Below is a small trained network, with its code and all its weights. Each question gives an input and a target symbol and asks what happens when units are switched off, that is, made to give their printed mean instead of their output.

import numpy as np


def w(rows, s, z=0):
    codes = np.array(rows[::2]) - 128.0
    scale = np.full(codes.shape[1], s)
    scale[-1] = z or s
    return codes * scale


def norm(h):
    return h / np.sqrt((h * h).mean(-1, keepdims=True) + 1e-5)


def f(y):
    return np.maximum(y, 0)


def softmax(a):
    e = np.exp(a - a.max(-1, keepdims=True))
    return e / e.sum(-1, keepdims=True)


def log_softmax(a):
    a = a - a.max(-1, keepdims=True)
    return a - np.log(np.exp(a).sum(-1, keepdims=True))


def net(x, mask):
    ids = ['αδεζτφ'.index(c) for c in x.split()]
    T = len(ids)
    res = E[ids] + P[:T]
    r = norm(res)
    for j in range(2):
        rows = slice(2 * j, 2 * j + 2)
        q, k, v = (r @ M[0][rows].T for M in (Q, K, V))
        z = softmax(np.where(np.tri(T) > 0, q @ k.T / 2**0.5, -1e9)) @ v
        o = O[0][rows]
        res = res + np.where(mask[j], z, o[:, -1]) @ o[:, :-1]
    y = f(norm(res) @ A[0][:, :-1].T + A[0][:, -1])
    res = res + np.where(mask[2:6], y, B[0][:, -1]) @ B[0][:, :-1]
    return log_softmax(norm(res)[-1] @ U[:, :-1].T + U[:, -1])


Q, K, V, O, A, B = {}, {}, {}, {}, {}, {}
E = w([
[65,149,69,2,73,242],'α',
[200,141,136,135,105,170],'δ',
[71,182,183,191,121,123],'ε',
[133,173,32,134,182,139],'ζ',
[106,101,92,151,233,123],'τ',
[173,135,101,187,187,235],'φ',
],0.016)
P = w([
[62,3,115,254,72,230],'0',
[80,74,135,234,83,214],'1',
[123,126,142,201,181,204],'2',
[140,144,163,169,211,190],'3',
[153,159,162,149,199,163],'4',
[166,169,154,125,152,166],'5',
[146,147,137,116,147,135],'6',
[150,118,102,108,103,141],'7',
[197,11,67,114,78,168],'8',
],0.0058)
Q[0] = w([
[186,141,72,89,174,153],'H0',
[157,122,97,94,121,51],'H0',
[149,129,142,249,137,158],'H1',
[161,163,127,136,202,234],'H1',
],0.011)
K[0] = w([
[29,217,120,31,124,233],'H0',
[166,41,140,2,125,194],'H0',
[19,210,141,61,61,140],'H1',
[106,220,106,39,150,100],'H1',
],0.0098)
V[0] = w([
[156,32,93,21,137,150],'H0',
[175,153,81,158,131,57],'H0',
[123,107,88,8,96,194],'H1',
[154,75,19,107,138,130],'H1',
],0.012)
O[0] = w([
[254,137,75,89,168,45,91],'H0',
[68,162,57,98,100,197,118],'H0',
[103,231,126,164,115,170,148],'H1',
[124,204,36,68,79,156,255],'H1',
],0.01,0.0089)
A[0] = w([
[159,226,99,127,182,161,163],'N0',
[165,84,205,170,107,169,89],'N1',
[23,174,75,62,115,201,165],'N2',
[112,138,118,105,1,136,251],'N3',
],0.0084,0.003)
B[0] = w([
[169,184,139,191,101,161,215],'N0',
[138,165,157,21,146,42,142],'N1',
[86,129,160,220,8,43,248],'N2',
[114,104,112,249,174,108,179],'N3',
],0.013,0.014)
U = w([
[99,145,105,240,62,134,142],'α',
[145,120,163,179,182,254,143],'δ',
[203,110,180,120,83,52,8],'ε',
[158,115,74,66,89,123,101],'ζ',
[96,23,226,192,148,137,166],'τ',
[37,52,28,141,205,160,62],'φ',
],0.0099,0.0017)

Each question gives the input, a string of symbols that net reads in full, and the target symbol t.
The units are the heads (2 rows each of Q, K, V and O) and the neurons (one row each of A and B). Each row of codes is followed by its name. A weight is (code - 128) times the scale printed after its matrix; where a second scale follows, it is the last column's (O, A, B and U).
mask holds one flag per unit, heads first, then neurons. A switched-off unit (its flag False) gives its mean, the last column of its rows in O or B, instead of its output. The means were averaged over made-up inputs and are rounded, as every weight is.
A unit's drop is (log p(t) with every unit on - log p(t) with that unit switched off) / (log p(t) with every unit on - log p(t) with every unit switched off).
The circuit of an input: a set's keep is (log p(t) with only the set's units on - log p(t) with every unit switched off) / (log p(t) with every unit on - log p(t) with every unit switched off). Starting from all 6 units, units are removed one at a time, each time the one whose removal leaves the highest keep (on an exact tie, the one counted first), for as long as the keep stays at least 0.8.
units of the circuit, in order: the units of the circuit, biggest drop first
most important unit: the unit with the biggest drop
which heads matter: for each layer, one digit per head in row order, 1 if its drop is at least 0.15 and else 0, layers parted by /
drop when u is switched off: that unit's drop, to one decimal
input τ τ φ, target δ: which heads matter	11
input α ζ ζ ζ ζ ζ ζ τ τ, target ζ: most important unit	H0
input τ τ δ, target ε: units of the circuit, in order	H1, N1, N2, N0
input τ δ φ ζ α ζ δ, target δ: units of the circuit, in order	N2, H0, H1
input τ α δ τ α, target ζ: units of the circuit, in order	H0, N2, H1
input φ α ζ ε ε τ ζ τ τ, target ε: which heads matter	10
input ζ τ φ α ε ζ ζ, target ε: which heads matter	10
input ζ ζ ε δ, target τ: which heads matter	11
input φ δ δ φ δ, target ε: drop when H1 is switched off	1.1
input τ δ δ τ, target φ: drop when N0 is switched off	0.3
input τ ζ α ζ, target δ: drop when N2 is switched off	0.6
